Below is a small trained network, with its code and all its weights. Each question gives an input and a class and asks what happens when units are switched off, that is, made to give their printed mean instead of their output.

import numpy as np


def w(rows, s, z=0):
    codes = np.array(rows[::2]) - 128.0
    scale = np.full(codes.shape[1], s)
    scale[-1] = z or s
    return codes * scale


def f(y):
    return np.maximum(y, 0)


def log_softmax(a):
    a = a - a.max(-1, keepdims=True)
    return a - np.log(np.exp(a).sum(-1, keepdims=True))


def net(x, mask):
    res = np.array(x, float).reshape(1, 8) / 4 @ E
    y = f(res @ A[0][:, :-1].T + A[0][:, -1])
    res = res + np.where(mask, y, B[0][:, -1]) @ B[0][:, :-1]
    return log_softmax(res[-1] @ U[:, :-1].T + U[:, -1])


A, B = {}, {}
E = w([
[129,132,130,126,128],'x0',
[255,60,154,130,102],'x1',
[68,49,75,65,54],'x2',
[67,75,211,232,66],'x3',
[129,129,129,129,126],'x4',
[168,193,30,188,17],'x5',
[129,129,126,128,127],'x6',
[124,87,62,165,184],'x7',
],0.0074)
A[0] = w([
[92,38,83,94,42,127],'N1',
[137,114,71,90,161,117],'N2',
[82,197,169,87,93,115],'N3',
[114,85,88,35,91,115],'N4',
[43,132,52,196,176,120],'N5',
[159,164,88,52,152,42],'N6',
[72,38,103,57,109,64],'N7',
[75,87,181,205,106,56],'N8',
[102,73,155,126,195,52],'N9',
[134,163,17,233,83,88],'N10',
[194,96,109,147,103,96],'N11',
[107,86,158,104,182,2],'N12',
[120,175,106,116,51,100],'N13',
[131,65,157,120,191,98],'N14',
[103,100,164,213,94,50],'N15',
[69,217,179,80,84,120],'N16',
[92,85,135,211,130,54],'N17',
[112,89,79,91,63,101],'N18',
[175,209,16,229,2,63],'N19',
[78,98,129,181,124,125],'N20',
[155,156,50,68,178,79],'N21',
[72,215,117,137,105,104],'N22',
[50,155,138,165,123,131],'N23',
[78,92,186,93,190,84],'N24',
[193,87,127,145,97,190],'N25',
[173,191,54,35,150,78],'N26',
[190,103,187,66,53,131],'N27',
[223,113,190,152,113,130],'N28',
[143,167,83,25,183,125],'N29',
[51,209,86,85,185,132],'N30',
[154,176,137,186,175,42],'N31',
[185,194,188,219,165,170],'N32',
[185,212,133,142,190,134],'N33',
],0.0079,0.0052)
B[0] = w([
[43,202,113,201,175,215],'N1',
[154,129,148,157,84,173],'N2',
[191,71,47,128,166,175],'N3',
[57,175,122,214,163,192],'N4',
[186,22,60,111,141,189],'N5',
[167,98,202,175,48,171],'N6',
[56,195,121,183,173,188],'N7',
[177,116,191,162,38,180],'N8',
[116,150,166,48,134,165],'N9',
[106,124,200,16,160,212],'N10',
[151,42,80,89,154,166],'N11',
[119,120,197,47,140,150],'N12',
[119,141,142,103,162,178],'N13',
[103,125,143,55,151,179],'N14',
[190,86,195,162,30,168],'N15',
[179,75,50,128,154,191],'N16',
[184,127,169,164,60,158],'N17',
[59,183,107,181,162,182],'N18',
[77,156,204,3,176,254],'N19',
[167,126,134,161,68,172],'N20',
[151,110,174,148,37,193],'N21',
[180,61,69,116,160,182],'N22',
[192,64,59,116,117,183],'N23',
[119,160,151,39,144,189],'N24',
[170,69,50,116,153,202],'N25',
[134,94,192,183,51,211],'N26',
[139,97,55,139,169,194],'N27',
[133,56,33,119,165,199],'N28',
[168,125,193,192,44,215],'N29',
[176,50,77,122,121,212],'N30',
[48,172,114,157,143,154],'N31',
[30,168,100,199,167,226],'N32',
[58,166,115,195,137,206],'N33',
],0.0064,0.0075)
U = w([
[163,131,216,175,6,105],'0',
[108,161,201,8,161,106],'1',
[145,128,99,135,138,246],'2',
[169,62,41,127,152,65],'3',
[63,210,128,213,157,89],'4',
],0.012,0.011)

Each question gives the input, the list of numbers given to net, and the class t.
The units are the neurons (one row each of A and B). Each row of codes is followed by its name. A weight is (code - 128) times the scale printed after its matrix; where a second scale follows, it is the last column's (A, B and U).
mask holds one flag per neuron, in row order. A switched-off neuron (its flag False) gives its mean, the last column of its row in B, instead of its output. The means were averaged over made-up inputs and are rounded, as every weight is.
A unit's drop is (log p(t) with every unit on - log p(t) with that unit switched off) / (log p(t) with every unit on - log p(t) with every unit switched off).
The circuit of an input: a set's keep is (log p(t) with only the set's units on - log p(t) with every unit switched off) / (log p(t) with every unit on - log p(t) with every unit switched off). Starting from the 12 units with the biggest drops (on a tie, the unit counted first), units are removed one at a time, each time the one whose removal leaves the highest keep (on an exact tie, the one counted first), for as long as the keep stays at least 0.8.
units of the circuit, in order: the units of the circuit, biggest drop first
most important unit: the unit with the biggest drop
k most important neurons: the k neurons with the biggest drops, biggest first
drop of u: that unit's drop, to one decimal
input [-2,8,-1,-3,-8,-5,-2,-5], class 3: most important unit => N28
input [-7,5,-7,3,6,2,1,-8], class 2: 2 most important neurons => N28, N1
input [7,-3,-1,2,5,-4,-2,-8], class 2: 3 most important neurons => N19, N10, N16
input [1,-5,8,-6,-5,-5,1,0], class 4: units of the circuit, in order => N7, N4
input [-6,5,8,4,4,-7,4,2], class 4: units of the circuit, in order => N1, N7
input [8,5,2,7,4,8,-4,-4], class 1: units of the circuit, in order => N19, N10
input [-5,3,-8,-3,4,-3,2,-4], class 4: units of the circuit, in order => N32, N33
input [1,-8,-5,-7,1,6,-8,-2], class 3: 2 most important neurons => N30, N22
input [-5,-8,-5,-2,-5,-4,-6,2], class 3: units of the circuit, in order => N30, N5
input [-2,8,-7,1,2,7,6,-6], class 3: 2 most important neurons => N28, N25
input [4,5,-4,7,0,-8,8,2], class 1: 3 most important neurons => N14, N24, N9
input [-1,5,8,-8,-5,2,-2,-5], class 0: units of the circuit, in order => N26, N29
input [2,6,-8,-1,-2,0,4,6], class 4: 3 most important neurons => N32, N33, N31
input [-5,-1,6,3,-1,1,-5,-1], class 4: most important unit => N1
input [1,-8,-3,-5,-8,4,1,7], class 3: 2 most important neurons => N5, N30
input [-2,7,-8,0,4,1,4,-6], class 4: 2 most important neurons => N32, N33
input [-4,-2,-3,-6,3,-6,3,-4], class 0: 2 most important neurons => N29, N19
input [-3,-1,3,0,-6,-2,2,0], class 4: drop of N30 => 0.1
input [1,5,-1,3,1,-6,2,-8], class 2: drop of N26 => -0.1
input [2,8,3,6,-1,-2,5,-8], class 2: units of the circuit, in order => N27
input [-2,5,1,2,-2,8,8,-3], class 1: drop of N19 => 0.5
